Here is a tiny trained network, its code and every weight. The questions are about switching its units off for an input and a target symbol, where a switched-off unit gives its printed mean instead of its output.

import numpy as np


def w(rows, s, z=0):
    codes = np.array(rows[::2]) - 128.0
    scale = np.full(codes.shape[1], s)
    scale[-1] = z or s
    return codes * scale


def f(y):
    return y / 2 * (1 + np.tanh(0.7978845608 * (y + 0.044715 * y**3)))


def softmax(a):
    e = np.exp(a - a.max(-1, keepdims=True))
    return e / e.sum(-1, keepdims=True)


def log_softmax(a):
    a = a - a.max(-1, keepdims=True)
    return a - np.log(np.exp(a).sum(-1, keepdims=True))


def net(x, mask):
    ids = ['γζθμστω'.index(c) for c in x.split()]
    T = len(ids)
    res = E[ids] + P[:T]
    u = 0
    for l in range(2):
        r = res
        for j in range(3):
            rows = slice(2 * j, 2 * j + 2)
            q, k, v = (r @ M[l][rows].T for M in (Q, K, V))
            z = softmax(np.where(np.tri(T) > 0, q @ k.T / 2**0.5, -1e9)) @ v
            o = O[l][rows]
            res = res + np.where(mask[u + j], z, o[:, -1]) @ o[:, :-1]
        u += 3
        y = f(res @ A[l][:, :-1].T + A[l][:, -1])
        res = res + np.where(mask[u : u + 16], y, B[l][:, -1]) @ B[l][:, :-1]
        u += 16
    return log_softmax(res[-1] @ U[:, :-1].T + U[:, -1])


Q, K, V, O, A, B = {}, {}, {}, {}, {}, {}
E = w([
[233,103,141,92,92,192,112,169],'γ',
[132,109,106,132,107,223,190,100],'ζ',
[128,143,88,151,88,152,139,56],'θ',
[237,110,92,62,144,164,184,212],'μ',
[90,169,29,121,142,98,190,64],'σ',
[164,6,181,28,144,174,167,180],'τ',
[221,157,90,199,116,151,137,200],'ω',
],0.011)
P = w([
[33,92,118,112,159,185,71,157],'0',
[171,97,115,67,94,95,208,151],'1',
[174,243,139,45,89,171,164,98],'2',
[78,184,243,104,202,97,118,52],'3',
[154,117,93,200,75,140,193,145],'4',
[208,170,156,219,234,235,129,149],'5',
[165,202,205,151,147,7,210,102],'6',
[167,85,132,149,57,135,186,177],'7',
],0.011)
Q[0] = w([
[144,117,113,141,178,157,152,148],'L0H0',
[132,157,155,171,252,152,101,118],'L0H0',
[136,109,46,107,34,155,163,139],'L0H1',
[141,163,171,115,127,105,161,115],'L0H1',
[129,153,198,139,155,134,88,77],'L0H2',
[177,159,126,117,119,153,120,124],'L0H2',
],0.011)
K[0] = w([
[76,139,224,195,177,84,87,143],'L0H0',
[174,178,228,138,133,31,199,77],'L0H0',
[6,84,35,74,137,208,54,198],'L0H1',
[195,145,96,255,117,130,155,139],'L0H1',
[173,157,191,104,97,47,204,111],'L0H2',
[187,154,98,171,131,101,112,88],'L0H2',
],0.0073)
V[0] = w([
[193,129,121,127,155,83,185,184],'L0H0',
[43,121,169,141,189,44,145,75],'L0H0',
[106,122,90,16,159,83,78,98],'L0H1',
[111,123,152,75,172,110,132,90],'L0H1',
[151,171,149,109,108,109,192,93],'L0H2',
[137,88,254,129,144,119,153,102],'L0H2',
],0.0087)
O[0] = w([
[100,163,140,1,201,94,174,168,137],'L0H0',
[69,220,185,215,71,103,147,155,3],'L0H0',
[84,45,105,159,107,92,210,165,138],'L0H1',
[141,67,132,140,66,116,207,104,125],'L0H1',
[127,193,101,81,183,139,192,208,149],'L0H2',
[136,98,146,208,183,115,213,57,76],'L0H2',
],0.0073,0.0038)
A[0] = w([
[118,104,140,190,97,178,153,153,212],'L0N0',
[79,99,80,85,209,230,126,107,208],'L0N1',
[174,108,17,176,120,127,204,113,173],'L0N2',
[76,179,13,154,120,79,163,114,253],'L0N3',
[196,151,134,35,163,69,137,168,142],'L0N4',
[119,187,169,90,191,137,194,46,178],'L0N5',
[163,177,107,140,141,146,179,119,227],'L0N6',
[165,109,221,105,177,125,128,55,74],'L0N7',
[138,131,51,131,242,167,80,170,32],'L0N8',
[21,86,130,211,52,143,68,68,95],'L0N9',
[155,46,139,78,116,177,140,177,195],'L0N10',
[196,205,62,107,96,75,133,100,123],'L0N11',
[41,224,166,100,203,106,1,143,212],'L0N12',
[177,92,61,125,92,131,89,205,193],'L0N13',
[136,79,109,178,90,159,140,170,246],'L0N14',
[150,95,50,138,141,154,96,125,216],'L0N15',
],0.0077,0.0032)
B[0] = w([
[143,187,165,129,60,95,102,103,168],'L0N0',
[177,163,89,83,124,134,113,40,209],'L0N1',
[138,87,166,94,118,82,129,147,206],'L0N2',
[186,90,156,132,2,90,98,172,158],'L0N3',
[93,145,154,136,132,137,207,129,239],'L0N4',
[144,69,176,104,187,148,174,165,202],'L0N5',
[147,105,213,107,114,161,115,150,200],'L0N6',
[172,151,162,189,162,124,174,139,153],'L0N7',
[147,83,109,97,171,125,50,79,157],'L0N8',
[90,198,133,181,223,114,119,98,146],'L0N9',
[136,148,112,107,72,94,154,119,254],'L0N10',
[137,91,150,86,141,203,139,100,170],'L0N11',
[151,244,91,139,149,149,82,246,153],'L0N12',
[70,85,114,145,105,120,111,59,214],'L0N13',
[136,158,132,132,64,87,56,73,196],'L0N14',
[126,86,157,127,66,153,107,70,184],'L0N15',
],0.0072,0.0098)
Q[1] = w([
[96,186,169,108,181,111,177,217],'L1H0',
[135,209,145,123,198,117,96,95],'L1H0',
[106,127,6,62,47,150,112,64],'L1H1',
[214,193,231,116,119,219,176,80],'L1H1',
[225,142,167,93,172,255,120,125],'L1H2',
[89,222,186,113,141,139,93,196],'L1H2',
],0.0068)
K[1] = w([
[62,127,150,125,165,132,152,166],'L1H0',
[149,124,153,139,137,121,153,202],'L1H0',
[74,141,2,127,157,77,81,101],'L1H1',
[118,122,160,138,156,176,121,162],'L1H1',
[115,115,148,171,219,97,168,115],'L1H2',
[95,95,130,137,157,137,138,220],'L1H2',
],0.0095)
V[1] = w([
[74,130,43,134,181,92,154,97],'L1H0',
[145,58,99,134,94,120,58,121],'L1H0',
[157,179,115,254,129,106,10,136],'L1H1',
[130,177,121,96,179,219,96,83],'L1H1',
[85,51,141,189,134,163,48,138],'L1H2',
[89,157,152,135,189,196,106,61],'L1H2',
],0.0069)
O[1] = w([
[77,205,186,103,194,166,126,105,88],'L1H0',
[158,129,57,192,134,127,136,128,177],'L1H0',
[130,127,205,214,158,96,35,179,63],'L1H1',
[169,137,111,131,114,254,145,175,254],'L1H1',
[162,171,116,119,105,121,151,109,27],'L1H2',
[159,171,163,193,62,150,172,156,162],'L1H2',
],0.0084,0.0075)
A[1] = w([
[39,204,133,212,214,78,116,169,63],'L1N0',
[142,80,160,203,86,95,72,174,90],'L1N1',
[136,128,190,128,24,68,99,95,153],'L1N2',
[163,192,130,38,107,123,185,107,175],'L1N3',
[96,22,116,96,171,35,108,53,12],'L1N4',
[212,83,35,184,46,139,152,100,214],'L1N5',
[37,110,104,156,84,106,208,68,220],'L1N6',
[211,179,37,118,121,134,161,110,6],'L1N7',
[155,178,169,128,99,209,33,151,115],'L1N8',
[119,10,45,114,120,178,128,133,165],'L1N9',
[2,157,134,165,94,41,79,51,57],'L1N10',
[138,77,101,108,124,186,139,121,214],'L1N11',
[174,141,119,207,76,110,172,178,49],'L1N12',
[164,106,194,142,96,68,141,241,82],'L1N13',
[91,149,224,111,157,243,182,146,87],'L1N14',
[188,218,49,75,75,189,127,175,226],'L1N15',
],0.0064,0.0021)
B[1] = w([
[157,74,170,133,99,148,44,158,141],'L1N0',
[57,110,141,154,136,143,160,100,204],'L1N1',
[82,120,113,147,183,121,159,43,193],'L1N2',
[105,114,121,162,91,147,122,181,254],'L1N3',
[169,160,44,195,154,189,206,178,157],'L1N4',
[136,199,204,173,150,79,71,172,253],'L1N5',
[215,103,147,84,88,85,113,146,176],'L1N6',
[117,156,108,80,178,109,111,156,196],'L1N7',
[182,110,147,75,93,97,148,66,195],'L1N8',
[109,92,168,185,145,182,130,105,211],'L1N9',
[193,91,89,163,113,138,152,221,159],'L1N10',
[102,103,163,141,149,109,86,110,214],'L1N11',
[150,196,1,123,187,152,172,139,169],'L1N12',
[98,176,109,127,142,122,126,48,175],'L1N13',
[155,132,52,80,133,74,84,125,230],'L1N14',
[53,147,111,120,126,127,105,142,244],'L1N15',
],0.0072,0.018)
U = w([
[160,193,90,130,173,90,124,200,7],'γ',
[111,184,124,140,128,161,190,86,61],'ζ',
[85,124,169,92,178,46,103,67,242],'θ',
[55,123,143,119,2,92,120,180,245],'μ',
[80,107,27,140,150,169,143,99,113],'σ',
[210,74,111,97,114,70,131,88,91],'τ',
[136,109,187,167,187,192,157,165,152],'ω',
],0.0078,0.002)

Each question gives the input, a string of symbols that net reads in full, and the target symbol t.
The units are the heads (2 rows each of Q, K, V and O) and the neurons (one row each of A and B). Each row of codes is followed by its name. A weight is (code - 128) times the scale printed after its matrix; where a second scale follows, it is the last column's (O, A, B and U).
mask holds one flag per unit, layer by layer, with each layer's heads first. A switched-off unit (its flag False) gives its mean, the last column of its rows in O or B, instead of its output. The means were averaged over made-up inputs and are rounded, as every weight is.
A unit's drop is (log p(t) with every unit on - log p(t) with that unit switched off) / (log p(t) with every unit on - log p(t) with every unit switched off).
The circuit of an input: a set's keep is (log p(t) with only the set's units on - log p(t) with every unit switched off) / (log p(t) with every unit on - log p(t) with every unit switched off). Starting from the 12 units with the biggest drops (on a tie, the unit counted first), units are removed one at a time, each time the one whose removal leaves the highest keep (on an exact tie, the one counted first), for as long as the keep stays at least 0.8.
circuit, biggest first: the units of the circuit, biggest drop first
top k neurons in layer l: the k neurons of layer l with the biggest drops, biggest first
which heads matter: for each layer, one digit per head in row order, 1 if its drop is at least 0.15 and else 0, layers parted by /
input ω τ μ θ γ, target ω: circuit, biggest first => [L0H1, L1H1, L1N14, L0N12]
input ω ζ μ μ μ τ τ, target τ: circuit, biggest first => [L1H0, L1N15, L1N1]
input ω γ τ γ μ ω τ, target γ: circuit, biggest first => [L0H1, L0N12]
input τ μ γ, target μ: circuit, biggest first => [L1N3, L1N12, L1H1, L1N15]
input θ ζ τ ζ, target τ: which heads matter => 011 / 100
input ζ θ θ μ, target σ: which heads matter => 001 / 010
input μ ζ τ, target σ: which heads matter => 100 / 011
input τ τ ζ μ θ τ, target σ: which heads matter => 100 / 010
input σ τ τ θ τ μ τ ω, target σ: which heads matter => 110 / 011
input ω γ γ, target τ: which heads matter => 110 / 010
input τ γ ω μ σ μ ζ μ, target τ: which heads matter => 011 / 011
input θ ζ θ ζ μ, target θ: which heads matter => 100 / 010
input γ τ ζ, target ω: which heads matter => 100 / 100
input σ τ μ θ γ μ, target ζ: which heads matter => 100 / 000
input γ σ ω, target ω: top 2 neurons in layer 1 => [L1N14, L1N9]
input ω μ μ θ, target σ: top 2 neurons in layer 1 => [L1N5, L1N14]
input ζ ζ θ, target γ: which heads matter => 101 / 101
input σ τ θ, target θ: top 4 neurons in layer 0 => [L0N9, L0N3, L0N4, L0N7]
input θ ω σ τ θ μ σ γ, target θ: which heads matter => 100 / 010
input σ ω τ σ τ σ, target θ: top 3 neurons in layer 0 => [L0N6, L0N1, L0N12]
input ζ σ μ μ ω ζ γ μ, target ζ: top 2 neurons in layer 0 => [L0N1, L0N9]
input σ ζ ω, target θ: top 4 neurons in layer 0 => [L0N9, L0N3, L0N5, L0N13]
input σ μ μ θ μ, target σ: top 4 neurons in layer 1 => [L1N4, L1N2, L1N1, L1N10]
input τ μ ζ ω θ μ, target τ: which heads matter => 110 / 100
input γ ω ω θ ω μ ω, target γ: which heads matter => 010 / 000
input σ μ γ θ θ μ σ, target μ: top 3 neurons in layer 0 => [L0N5, L0N3, L0N11]
input θ μ ζ ω, target γ: top neuron in layer 1 => [L1N14]
input ζ σ γ ω σ μ γ σ, target ζ: top 2 neurons in layer 0 => [L0N1, L0N9]
